The symbols move the items like this.
q457: su>q819, si>q12, bo>q421, ge>q954, po>q484, lu>q50
q38: su>-, si>q440, bo>q373, ge>q8, po>q968, lu>q502
q531: su>q954, si>q587, bo>q651, ge>q807, po>-, lu>q484
q675: su>-, si>q990, bo>-, ge>q843, po>q688, lu>q253
q4: su>q446, si>q49, bo>q438, ge>q532, po>q60, lu>q148
q612: su>q903, si>q813, bo>q807, ge>q413, po>-, lu>q587
q350: su>q440, si>-, bo>q968, ge>q746, po>q748, lu>q256
q92: su>q50, si>q393, bo>q212, ge>q484, po>-, lu>q662
q731: su>-, si>q74, bo>q778, ge>q409, po>q36, lu>q8
q190: su>q256, si>-, bo>q532, ge>q748, po>q768, lu>q49
q746: su>q90, si>-, bo>q325, ge>q123, po>q399, lu>q350
q836: su>q373, si>q968, bo>q436, ge>q790, po>q9, lu>q99
q200: su>-, si>q373, bo>q535, ge>q967, po>q436, lu>q947
q968: su>q38, si>q350, bo>q836, ge>q325, po>q793, lu>q805
q954: su>q600, si>q685, bo>q318, ge>q618, po>q531, lu>q457
q8: su>-, si>q90, bo>q808, ge>q731, po>q325, lu>q38
q706: su>q410, si>-, bo>q28, ge>q141, po>-, lu>q707
q660: su>q284, si>q807, bo>-, ge>q370, po>-, lu>q651
q393: su>q647, si>q620, bo>q92, ge>q207, po>-, lu>q413
q399: su>q746, si>-, bo>q898, ge>q410, po>q707, lu>q748
q685: su>q55, si>q204, bo>q954, ge>q903, po>q587, lu>q12
q436: su>q200, si>q836, bo>q422, ge>q671, po>q903, lu>q55
q28: su>q148, si>q706, bo>q620, ge>q60, po>-, lu>q499
q288: su>q778, si>q36, bo>q765, ge>q757, po>q987, lu>q790
q262: su>-, si>q849, bo>q843, ge>q679, po>q202, lu>q990
q422: su>q535, si>q436, bo>q847, ge>q382, po>q618, lu>q600
q990: su>-, si>q967, bo>q675, ge>q262, po>q382, lu>q535
q808: su>-, si>q8, bo>q967, ge>q778, po>q790, lu>q373
q707: su>q399, si>-, bo>q499, ge>q706, po>-, lu>q113
q409: su>-, si>q718, bo>q138, ge>q502, po>q446, lu>q731
q91: su>q438, si>q60, bo>q207, ge>q183, po>-, lu>q620
q768: su>q190, si>-, bo>q224, ge>q113, po>-, lu>q141
q502: su>-, si>q649, bo>q932, ge>q38, po>q805, lu>q409
q325: su>q8, si>q746, bo>q790, ge>q36, po>q898, lu>q968
q183: su>q204, si>q224, bo>q587, ge>q813, po>-, lu>q91
q519: su>q688, si>q286, bo>-, ge>q359, po>q370, lu>q284
q346: su>-, si>q679, bo>-, ge>q181, po>q548, lu>q843
q446: su>q409, si>q615, bo>q757, ge>q805, po>q4, lu>q36
q915: su>-, si>q138, bo>q679, ge>q947, po>q482, lu>q849
q535: su>-, si>q200, bo>q253, ge>q990, po>q422, lu>q668
q484: su>q457, si>q207, bo>q920, ge>q531, po>-, lu>q92
q618: su>q422, si>q903, bo>q284, ge>q286, po>q807, lu>q954
q421: su>q548, si>q457, bo>-, ge>q318, po>q920, lu>q359
q9: su>q836, si>q793, bo>q903, ge>q659, po>q813, lu>q204
q138: su>-, si>q409, bo>q915, ge>q932, po>q757, lu>q778
q148: su>q36, si>q410, bo>q987, ge>q4, po>q28, lu>q898
q903: su>q436, si>q9, bo>q618, ge>q941, po>q612, lu>q685
q600: su>q668, si>q55, bo>q914, ge>q422, po>q954, lu>q819
q587: su>q685, si>q183, bo>q531, ge>q612, po>-, lu>q207
q793: su>q968, si>q748, bo>q9, ge>q898, po>q595, lu>q532
q748: su>q350, si>-, bo>q793, ge>q399, po>q113, lu>q190
q649: su>-, si>-, bo>q502, ge>q440, po>q256, lu>q718
q440: su>-, si>-, bo>q38, ge>q90, po>q350, lu>q649
q790: su>q808, si>q325, bo>q671, ge>q288, po>q659, lu>q836
q932: su>-, si>q502, bo>q947, ge>q373, po>q99, lu>q138
q620: su>q987, si>q28, bo>q393, ge>q91, po>-, lu>q722
q438: su>q757, si>q4, bo>q12, ge>q204, po>q91, lu>q987
q718: su>-, si>-, bo>q409, ge>q649, po>q615, lu>q74
q413: su>q941, si>q722, bo>q662, ge>q393, po>-, lu>q612
q370: su>q519, si>q662, bo>-, ge>q212, po>-, lu>q660
q662: su>q286, si>q413, bo>q370, ge>q92, po>-, lu>q807
q410: su>q123, si>-, bo>q148, ge>q49, po>q706, lu>q399
q778: su>-, si>q731, bo>q849, ge>q138, po>q288, lu>q808
q90: su>-, si>-, bo>q8, ge>q74, po>q746, lu>q440
q318: su>q914, si>q954, bo>-, ge>q284, po>q651, lu>q421
q967: su>-, si>q808, bo>q990, ge>q849, po>q671, lu>q200
q757: su>q138, si>q446, bo>q482, ge>q99, po>q438, lu>q288
q55: su>q947, si>q99, bo>q600, ge>q436, po>q685, lu>q482
q914: su>q181, si>q600, bo>-, ge>q847, po>q318, lu>q548
q647: su>q765, si>q987, bo>q50, ge>q12, po>q393, lu>q941
q898: su>q325, si>q399, bo>q659, ge>q148, po>q499, lu>q793
q74: su>-, si>-, bo>q731, ge>q718, po>q123, lu>q90
q941: su>q671, si>q659, bo>q286, ge>q647, po>q413, lu>q903
q671: su>q967, si>q790, bo>q382, ge>q765, po>q941, lu>q436
q373: su>-, si>q38, bo>q200, ge>q808, po>q836, lu>q932
q49: su>q615, si>-, bo>q4, ge>q190, po>q141, lu>q410
q123: su>q74, si>-, bo>q36, ge>q615, po>q410, lu>q746
q668: su>-, si>q947, bo>q181, ge>q535, po>q600, lu>q679
q499: su>q898, si>q707, bo>q722, ge>q28, po>-, lu>q595
q204: su>q99, si>q532, bo>q685, ge>q9, po>q183, lu>q438
q256: su>q649, si>-, bo>q805, ge>q350, po>q190, lu>q615
q688: su>q675, si>q382, bo>-, ge>q530, po>q519, lu>q847
q99: su>q932, si>q805, bo>q55, ge>q836, po>q204, lu>q757
q847: su>q253, si>q422, bo>-, ge>q688, po>q284, lu>q914
q765: su>q849, si>q288, bo>q202, ge>q482, po>q647, lu>q671
q679: su>-, si>q915, bo>q346, ge>q668, po>q819, lu>q262
q805: su>q502, si>q256, bo>q99, ge>q968, po>q532, lu>q446
q651: su>q318, si>q531, bo>-, ge>q660, po>-, lu>q920
q224: su>q532, si>q768, bo>q183, ge>q595, po>-, lu>q60
q530: su>q843, si>q202, bo>-, ge>q548, po>q359, lu>q688
q920: su>q421, si>q484, bo>-, ge>q651, po>-, lu>q212
q36: su>q731, si>q123, bo>q288, ge>q446, po>q148, lu>q325
q284: su>q847, si>q618, bo>-, ge>q519, po>q660, lu>q318
q813: su>q9, si>q595, bo>q612, ge>q722, po>-, lu>q183
q50: su>q202, si>q647, bo>q359, ge>q457, po>q92, lu>q286
q181: su>-, si>q668, bo>-, ge>q253, po>q914, lu>q346
q141: su>q49, si>-, bo>q60, ge>q768, po>-, lu>q706
q819: su>q679, si>q482, bo>q548, ge>q600, po>q457, lu>q202
q207: su>q12, si>q91, bo>q484, ge>q587, po>-, lu>q393
q359: su>q530, si>q50, bo>-, ge>q421, po>q212, lu>q519
q843: su>-, si>q262, bo>-, ge>q346, po>q530, lu>q675
q722: su>q659, si>q499, bo>q413, ge>q620, po>-, lu>q813
q532: su>q805, si>q190, bo>q204, ge>q793, po>q224, lu>q4
q947: su>-, si>q932, bo>q668, ge>q200, po>q55, lu>q915
q548: su>q346, si>q819, bo>-, ge>q914, po>q421, lu>q530
q113: su>q748, si>-, bo>q595, ge>q707, po>-, lu>q768
q615: su>q718, si>-, bo>q446, ge>q256, po>q49, lu>q123
q595: su>q793, si>q113, bo>q813, ge>q499, po>-, lu>q224
q60: su>q4, si>q141, bo>q91, ge>q224, po>-, lu>q28
q202: su>q262, si>q765, bo>q530, ge>q819, po>q50, lu>q382
q382: su>q990, si>q671, bo>q688, ge>q202, po>q286, lu>q422
q253: su>-, si>q535, bo>-, ge>q675, po>q847, lu>q181
q987: su>q288, si>q148, bo>q647, ge>q438, po>q620, lu>q659
q212: su>q359, si>q92, bo>-, ge>q920, po>-, lu>q370
q482: su>q915, si>q757, bo>q819, ge>q55, po>q12, lu>q765
q807: su>q618, si>q612, bo>q660, ge>q662, po>-, lu>q531
q849: su>-, si>q778, bo>q262, ge>q915, po>q765, lu>q967
q12: su>q482, si>q438, bo>q457, ge>q685, po>q207, lu>q647
q659: su>q790, si>q898, bo>q941, ge>q987, po>q722, lu>q9
q286: su>q382, si>q941, bo>q519, ge>q50, po>q662, lu>q618

The rows follow the links: the fewer symbols apart two items are, the more alike their rows tend to be.

Here are some items, each with a row of numbers. One shown again gets a slightly different row.
q200
-210   159    29  -702  -346    96  -270  -205  -427  -166  -237   845  -295   -25   209  -348  -607  -507   719  -157   223  -559  -247   264   418  -305  -235   494  -167    13   260  -493   402  -667  -269   385  -215   102   864  -126   -59  -653  -143   413   378   336  -519   114   -14  -676    77   172
q207
 523   -71   713   274  -375   194    -5  -467   256   363   360  -495     9    20  -144   175   434   247   123  -443   533   360   396  -586  -414   254   -59  -473   223  -152  -230   243   507   505  -758  -618  -621   -87  -534   277   313   146   273  -373   438  -598   182   452  -114   787  -249  -424
q202
 -97   -99   453    35  -624  -112   220   474   -26   -45  -319  -213   733  -657   192   800   -14  -470  -617   729   525  -372   -50   960   103   169  -255   109  -248  -466  -173   -63   105   238   359    -6   283    43   280  1035   -31   218  -382  -217   -27     1    21  -155   210  -297  -268  -435
q141
 533    -8   189  -115    -1   217    36  -831   449    96    88  -661    -2    93   -77   166   508   502    29  -594  -187   374    48  -464  -111   363   190  -389   350   474   183    44   328   583  -530  -529    93  -286  -993   292   576   113   778  -127   244  -402  -464   223   126   769   296  -255
q359
  89   113   376   600   -80     8   335   642   -57   -21   321   -34   565   -42   -34   310   211   -87  -596   724   700   286   171   394  -503  -319   -58  -421  -214  -393  -564   626  -304   -14   131  -262  -249   107   377   181  -210   900  -372  -703  -154  -419  1023   185  -296    40  -244  -200
q519
-102  -139   174   785   224    70    80   719  -454   166   161    13   187   451   -87   -26  -213  -105  -400   818   480   320   165   202  -156  -408    86  -362  -321  -292  -604   105   -62  -147   247   479    85   380   483  -203  -693   390  -619  -475     0  -332  1110   335  -384   106  -304    29
q370
 338  -149   205   954   346   130   177   362  -249   293   124  -364     9   679  -129  -100   131   260  -258   787   536   414   -99  -100  -253  -396   -12  -417  -166  -271  -579   -34   204   125    -8   378   -80   413   308  -368  -405   467  -441  -567   -17  -383  1075   595  -412   351  -426   -69
q36
-127     1  -290  -187    84  -273   673    96   272  -415  -369  -387   685  -519   283   502   -29  -101  -717   318  -483    22  -184   729   253   -23   -89   -63  -128   144   185   115  -427    82   768  -246   693  -361  -448   709  -135   414   218   -10  -344   412  -305  -504   233  -155   468  -171
q8
-146   -23  -797  -231   217  -196   542   -82  -173  -139  -547   194   110  -152   165   -11  -193  -234     4   342  -610  -360  -417   643   633  -122  -271   640  -322   162   516  -293  -169  -293   914   504   677  -142   234     4   -23   -40  -192   482  -264   660  -340  -318   374  -714   268   170
q9
 -40   -55  -337   240   697   273  -265   159  -492   187   305   356  -651   946  -183  -821   -25   348    51   -61  -219   572    90  -908  -181  -517   313  -224   148   487  -377   -42  -499  -357  -143   462   -84    94    14  -976  -579  -235    63    93   -83    61   439   340  -398   240   230   597
q535
-489   -44  -136    91  -158   -47  -409   479  -425   131  -451   543   -68  -232   168  -152  -635  -447   454   240   -41  -416  -372   476   466   176  -280   785  -295  -317   314  -519   216  -442   231   736   -17   300   744  -101  -216  -432  -752   277  -194   178  -321  -517    88  -629  -651    14
q793
-388  -574  -541   380   664  -166  -270    21  -314   195  -418  -331  -390   593     3  -441   -47   428  -120   -61  -564   435  -316  -623   -26   357   146    16   357   618    83  -562  -124    67   427   770   562     5  -619  -271  -415  -427   -41   660  -330   312  -121  -287    69   429    80   582
q915
-141   543   352  -950  -695   -71  -100  -189   279  -347    80   618   202  -853    50   157   -42  -647   449  -385    24  -783   193   490   217  -108  -170   338  -275  -472   285   253   100  -246  -332  -456  -578  -142   517   251   680   -75   109  -149   168   143  -650  -189   205  -709   -41  -461
q190
 -44   -60   -80  -574    40    24  -390  -679    97   -94   -66  -270  -416   120    50  -235   217   354   143  -854  -474    65   345  -796    33   479     7  -160   377   581   315  -266   211   220  -464  -219  -106  -309  -779   180   236  -568   808   604   133   152  -759    94    93   448   412   241
q932
-415   359  -479  -234   -74  -154  -303   294   125  -209     8  1121  -216  -225  -106  -528  -193  -380   472  -640  -430  -333   193     0     7  -280    38   420  -207  -211   511   424  -804  -575  -119  -251  -303  -313   488  -765   199  -285   -38    81  -223   330  -503  -615   132  -708   -71   319
q55
 -225    106    554   -868   -593    245   -932     27     63   -164    227    821   -309   -188    -93   -246   -274   -363    802   -676    186   -363    449   -438    -79    141   -106    244    158    -87    155   -110     35   -398  -1048   -187   -682     91    438     23    258   -825    -18    355    351    -11   -638    -61     22    -91     29    -16
q113
  406   -234   -163     94    396     79    -43  -1005   -230    403    -36   -460   -450    671     90   -287    -22    720    213   -432   -275    372   -210   -751    185    271    -57   -242    313    868     22   -508    582    218   -376    215    170    -86   -761    -52    -37   -418    538    306    112    -69    -67    464     22    580    425    255
q484
 228  -247   501   447  -152  -190  -149   115   331   256    84  -763   270    69  -158   407   477   330  -216   -71   328   299   168  -154  -485   703    11  -351   271  -364  -430    38   196   721  -363  -227  -336   149  -397   385   227   372    -8  -322    36  -669   258   -99    55   961  -818  -526
q256
 -122     42   -152   -999   -277    -16   -535   -440    133    -87   -137    176   -245   -136     67    -89    -62    127    253   -784   -569   -261    -44   -492    155    334     56     15    324    409    425   -225    -28   -212   -424   -241   -154   -271   -353    168    155   -712    590    669     40    509  -1071   -164    237     -8    400    288

Each walk starts at a row. The symbols on each line, taken left to right, move it on to the next item.
Answer with the item's row; about right is enough.
new walk
-162   128   698   555  -123  -110  -141   858   114  -137   513    50   315  -335  -186   226   402  -119  -426   -12   425   222   358  -103  -802    57   -33  -279    19  -713  -417   699  -448   224  -409  -438  -548   271   202  -164    20   380  -461  -465  -137  -560   595  -176  -210   299  -677  -295
po si ge lu su po ge ge lu
   19   -476    367    620    -73   -110   -527    166     -1    448    -46   -447   -378    277   -209    -89    300    546    -84   -301    339    422      7   -570   -366    735    -30    -51    337   -315   -324   -422    331    575   -535    112   -350    320   -316    -98    114    -32   -307   -119    203   -681    157   -172     67    905  -1019   -139
lu si si bo ge
  377   -139    461     93   -159    123   -442   -426    -57    362    283   -218   -384    438   -167   -184    143    561    290   -614    277    372    271  -1013   -391    490     87   -299    332     18   -278    -59    531    435  -1107    -57   -739    121   -514   -169    337   -271     83   -231    409   -571     86    513   -157    872   -281   -106
new walk
-208   357    43  -847  -456    67  -367     2    62  -168     4   778  -447  -384     2  -178  -410  -546   766  -473   -36  -569     3    43   128   -42  -256   450  -149  -179   295    13   127  -294  -565  -143  -567   -30   624  -334   364  -572    74   291   199   251  -741  -318   215  -589  -283  -149
po si bo bo bo ge si lu lu
-366  -173   506  -180  -594  -338  -379   760   342  -256  -109   -93   378  -873    71   603   199  -304  -436    15   119  -567   183   481  -283   644  -302    90    27  -839   -80    97     2   235   -84  -378  -206    71   161   756   266    22  -338    28  -210  -344  -521  -784   187   -12  -845  -520
po bo lu lu lu ge lu su po
-372   -90   270   668   254    25  -488   907  -688   191   298   318  -316   510  -187  -409  -128   129  -269   433   356   150   -70  -415  -481  -211   160     2  -155  -378  -436   -54  -224  -287   -80   625  -202   402   553  -680  -629  -153  -712  -215   -76  -290   881   123  -382   152  -646   270
new walk
 101   323   187   -37    31   160   -41   140   580  -241   447    59   272   -89  -245   -92   690   282  -285  -456  -126   430   690  -511  -612  -264   254  -497   254   -22  -232  1137  -945   -12  -247  -843  -453  -211  -396  -227   371   461   357  -542  -191  -264    63  -202   -59   324   147    23
ge bo ge ge po
 748  -130   447   274   135   374   225  -562  -269   417    75  -469  -236   472  -115   126   -88   264   125   377   603   340   -89  -324   101  -170     9  -401    91   486  -477  -246   938   290   -85   385    60   193  -163    81  -128   -39   133  -347   412  -235   644  1014  -342   472   394   -17
si si lu si bo su si po lu
 242  -296    26    -9   146   119  -272  -737   275   268    11  -506  -345   371  -176   -96   204   690   144  -794  -307   173    39  -956  -189   546   243  -182   404   491   -64  -302   434   333  -414  -149  -146  -207  -825  -174   203  -329   608   153   146  -335  -338   166   129   833   241   160
new walk
  84  -431   143   909   351   -84  -487   -39  -500   582   -76  -565  -414   534   -61   -36   -70   535    13   198   380   270  -299  -501   -52   579   110  -153   249   -47  -453  -738   629   562  -324   754   -74   396  -125  -144  -264  -183  -438    10   219  -577   456   197  -270   784  -681   137
lu si ge bo su
-588  -692   111   460   110    52  -740   460  -668   473  -294  -169  -338   313   148  -266  -325   201  -271   400   403   148  -256  -372  -159   542    33   175   139  -142  -436  -840   577     4   -44   809    38   371   219   208  -604  -409  -540   446   -39  -307   119    89  -156   467  -695   181
lu su bo po si
 -518   -381    311    253   -168   -145   -929    507   -206    189    -26   -113   -341     83    -66     99    175    268    -97   -127    256    -22     64   -448   -478    997    -19    247    230   -427   -133   -467    289    333   -647    264   -348    214   -174    191    -24   -396   -390    409    -86   -498   -233   -466   -133    780  -1019    -86
new walk
 559   -25  -175    64   189   324   329  -986  -181   256  -103  -744  -133   510    15   -24   -20   490   -35    24   -38   282  -331  -271   351   -15   -11  -430    20   760   -55  -363   766   479   205   198   322   -97  -793   176  -158  -136   618    60   178    42   167   689   -59   463   752   122
su bo po su po bo
 481     4   -52   712   653   250   557  -359  -146   279   308  -339  -191   799  -156  -210   257   474  -264   458   246   612   -60  -359  -169  -475    46  -646   148   390  -330   140   199   133   318   185   171    -8  -303  -544  -285   372   122  -427    53  -264  1017   846  -230   254   429   284
ge si ge lu bo lu lu ge ge
 545    52    63   549   263   101   650  -448   305    72   271  -421   307   263  -141    94   529   354  -440   263   113   627   211  -109  -358  -337   282  -608   -12   180  -391   481  -298   463   159  -419     3  -112  -513   -78   -37   815   264  -649   -55  -285   769   529   -79   423   475   -92
new walk
 -89  -366  -462   534   403   -63  -327   -84   252   228   -30  -648  -425   404  -124  -118   349   863   -85  -547  -384   589    35  -908  -414   716   290  -123   426   348   -30  -221   -70   449  -198   -91   -36   -47  -820  -250    74    79   332   268  -216  -472  -251  -249   213  1005  -328    57
su lu bo su lu lu
  112    331   -204     -6    406    156    564     33   -274   -145    158    562    102    320     67   -379   -227   -247   -171    702    -91    -33   -103    320    233  -1137    -24   -123   -267    408     78    299   -418   -536    538    266    418     56    431   -266   -368    297    -15   -217     54    418    631    325   -261   -756    874    499
bo bo lu ge si bo si lu
-142   -90   313  -621  -324   269  -617  -229  -589    72    57   716  -511   289   111  -525  -573  -414   625   -12   263  -408  -178  -286   302  -251  -127   204    23   150   107  -595   475  -581  -495   562  -182   184   490  -123  -270  -779   -49   446   537   129   -58   576  -372  -538   253   349
new walk
 385  -291   401   630     2  -125   424    42   138   316    48  -862   229   -76    45   662   285   266  -440   352   494   409   -25   188  -231   420   -44  -342    96  -199  -427  -122   620   785    -5    23   108   251  -291   481   -56   479  -300  -340    79  -588   477   151   -53   722  -486  -439
ge lu lu ge ge su ge si lu
 246   276  1072  -484  -722   207  -416  -148   406  -101   499  -119   322  -461   -70   402   334  -116    -5  -365   399  -228   609  -227  -380   187   -62  -586   116  -143  -193   444   271   357  -979  -855  -557    12  -191   541   451    45   388  -237   462  -430  -181   292  -178   406   201  -330
su lu lu lu si ge po su si
-271  -281  -716   -59   446   -48   574   -44  -220  -133  -458  -222   296    41   265   -10  -217    18  -468   662  -467    87  -562   577   369  -169    -6   204  -125   386   240  -358  -252  -242   981   487  1170  -115   -72   289  -513    -5    97   418  -365   626    85  -232   214  -456   500   446
new walk
 152  -121   665   451  -174  -133   385   371    30   220  -208  -613   633  -284   146   751    96   -79  -719   736   662   -65   -56   581  -144   354   -96  -237   -48  -316  -396  -111   466   430   166   156   466   259  -268  1028  -205   569  -255  -241    61  -440   466    27   -14   394  -351  -612
lu su su bo lu si bo ge
-229   211   -56   126   -51   -94   189   641  -357  -142  -112   700   239  -169   123    34  -408  -593   -41   723   383  -230  -314   823   204  -552  -147   334  -446  -460    39   166  -193  -404   475   429   -19   324  1012  -207  -280   198  -797  -303  -135   126   538     8   -31  -965  -304   -40
ge lu po ge si lu ge su
-215   106   226  -205  -496  -472   417   355    10    26  -354    32   540  -630   166   557  -203  -818  -152   440   179  -579  -115  1166   319    52  -325   300  -396  -450   419   -64   247   -68   461  -142   109    67   485   449   122   351  -483   -47    77   163  -177  -513   301  -758  -216  -548
